Below is a small trained network, with its code and all its weights. Each question gives an input and a class and asks what happens when units are switched off, that is, made to give their printed mean instead of their output.

import numpy as np


def w(rows, s, z=0):
    codes = np.array(rows[::2]) - 128.0
    scale = np.full(codes.shape[1], s)
    scale[-1] = z or s
    return codes * scale


def f(y):
    return np.maximum(y, 0)


def log_softmax(a):
    a = a - a.max(-1, keepdims=True)
    return a - np.log(np.exp(a).sum(-1, keepdims=True))


def net(x, mask):
    res = np.array(x, float).reshape(1, 8) / 4 @ E
    y = f(res @ A[0][:, :-1].T + A[0][:, -1])
    res = res + np.where(mask, y, B[0][:, -1]) @ B[0][:, :-1]
    return log_softmax(res[-1] @ U[:, :-1].T + U[:, -1])


A, B = {}, {}
E = w([
[128,194,174,2,38,72,117,129,1],'x0',
[111,129,150,114,144,138,137,138,100],'x1',
[37,142,137,95,12,190,175,252,146],'x2',
[103,229,136,103,186,40,228,117,220],'x3',
[161,206,15,109,123,201,220,88,58],'x4',
[87,154,37,223,185,51,63,198,70],'x5',
[197,43,128,53,162,108,200,198,83],'x6',
[57,69,63,14,134,93,99,109,126],'x7',
],0.0073)
A[0] = w([
[252,14,120,99,183,71,204,234,117,28],'N1',
[212,82,171,148,210,90,116,37,102,104],'N2',
[238,180,204,171,86,115,116,180,105,135],'N3',
[100,152,73,214,203,44,104,238,65,42],'N4',
[50,59,50,35,165,117,94,85,174,88],'N5',
[147,30,132,164,106,227,40,158,89,72],'N6',
[154,84,227,80,131,204,180,44,192,80],'N7',
[187,153,177,226,153,159,178,164,149,107],'N8',
[65,129,131,135,65,170,152,206,170,89],'N9',
[78,87,71,84,130,142,127,144,164,24],'N10',
[39,159,168,158,172,170,70,37,136,210],'N11',
[142,104,140,154,67,144,175,234,168,39],'N12',
[151,137,41,140,168,233,201,113,93,102],'N13',
[89,38,112,187,210,218,149,158,224,29],'N14',
[77,189,163,113,207,52,219,169,220,27],'N15',
[118,37,221,161,179,103,93,183,208,1],'N16',
[123,103,219,116,82,54,57,162,135,64],'N17',
],0.011,0.004)
B[0] = w([
[110,240,182,225,47,109,76,159,156,240],'N1',
[185,155,78,106,254,138,133,231,90,238],'N2',
[14,74,188,121,122,114,159,117,85,201],'N3',
[158,24,123,62,79,197,124,177,247,239],'N4',
[9,68,214,175,154,157,167,123,67,220],'N5',
[250,81,161,161,144,71,119,11,119,245],'N6',
[145,13,97,105,70,167,90,193,237,239],'N7',
[9,73,180,157,153,139,134,108,77,197],'N8',
[185,186,110,153,215,125,88,212,120,213],'N9',
[99,116,135,158,191,128,136,135,132,172],'N10',
[138,223,157,196,85,106,102,193,146,212],'N11',
[152,131,90,127,241,134,124,177,118,198],'N12',
[79,192,43,87,126,122,146,11,161,223],'N13',
[127,141,184,35,49,86,164,210,60,252],'N14',
[251,81,137,156,124,92,97,7,66,233],'N15',
[68,201,14,101,140,171,144,3,146,229],'N16',
[93,178,56,85,107,141,201,92,124,217],'N17',
],0.013)
U = w([
[145,43,107,137,83,190,88,162,239,96],'0',
[233,92,159,183,132,66,107,32,91,95],'1',
[71,210,28,109,118,134,166,66,145,90],'2',
[156,164,100,159,253,129,108,213,107,88],'3',
[19,73,203,203,165,140,139,124,91,131],'4',
[120,242,177,254,44,111,67,163,176,172],'5',
[138,162,163,17,38,63,155,178,41,244],'6',
],0.0084,0.011)

Each question gives the input, the list of numbers given to net, and the class t.
The units are the neurons (one row each of A and B). Each row of codes is followed by its name. A weight is (code - 128) times the scale printed after its matrix; where a second scale follows, it is the last column's (A, B and U).
mask holds one flag per neuron, in row order. A switched-off neuron (its flag False) gives its mean, the last column of its row in B, instead of its output. The means were averaged over made-up inputs and are rounded, as every weight is.
A unit's drop is (log p(t) with every unit on - log p(t) with that unit switched off) / (log p(t) with every unit on - log p(t) with every unit switched off).
The circuit of an input: a set's keep is (log p(t) with only the set's units on - log p(t) with every unit switched off) / (log p(t) with every unit on - log p(t) with every unit switched off). Starting from the 12 units with the biggest drops (on a tie, the unit counted first), units are removed one at a time, each time the one whose removal leaves the highest keep (on an exact tie, the one counted first), for as long as the keep stays at least 0.8.
circuit, biggest first: the units of the circuit, biggest drop first
unit that matters most: the unit with the biggest drop
k most important neurons: the k neurons with the biggest drops, biggest first
drop when u is switched off: that unit's drop, to one decimal
input [7,-3,3,-1,-8,8,3,5], class 0: unit that matters most => N4
input [2,-8,8,-3,-4,6,2,6], class 3: 3 most important neurons => [N9; N7; N12]
input [2,-8,2,-6,0,-1,8,-7], class 5: 2 most important neurons => [N1; N5]
input [6,-3,-8,7,7,-8,7,-4], class 0: 2 most important neurons => [N7; N14]
input [7,4,-3,-8,-6,0,-1,3], class 1: 2 most important neurons => [N6; N14]
input [3,3,8,-3,6,6,8,-1], class 3: 2 most important neurons => [N12; N9]
input [-7,-4,8,7,-6,1,-2,1], class 3: 4 most important neurons => [N9; N12; N6; N13]
input [4,-8,1,-1,-2,-8,-8,4], class 0: 2 most important neurons => [N7; N1]
input [3,5,5,0,-8,6,-8,5], class 2: 3 most important neurons => [N17; N1; N16]
input [-8,-2,-7,7,-1,3,1,-8], class 4: 2 most important neurons => [N8; N6]
input [7,-5,5,-7,8,5,8,8], class 2: 4 most important neurons => [N13; N14; N11; N15]
input [7,0,-8,3,0,1,6,4], class 3: 2 most important neurons => [N2; N14]
input [4,0,-2,-1,-6,3,-2,-1], class 2: 2 most important neurons => [N14; N17]
input [-3,-6,8,-6,-1,-5,1,6], class 3: 3 most important neurons => [N9; N12; N15]
input [-5,3,-2,-1,8,4,7,-4], class 2: unit that matters most => N13
input [6,-6,-7,5,4,-2,-5,-8], class 4: 4 most important neurons => [N3; N8; N9; N14]
input [6,7,3,3,-6,-3,5,4], class 2: circuit, biggest first => [N17; N14]
input [-3,-1,-1,4,6,-2,-7,7], class 4: drop when N17 is switched off => 0.3
input [-2,-4,6,7,-7,6,-1,5], class 1: drop when N2 is switched off => 0.2
input [-1,1,-7,1,-2,2,8,-4], class 5: drop when N6 is switched off => 0.0
input [2,-2,1,-5,-2,7,4,-7], class 0: circuit, biggest first => [N4]
input [4,3,6,-1,6,-1,2,5], class 2: drop when N13 is switched off => 0.8
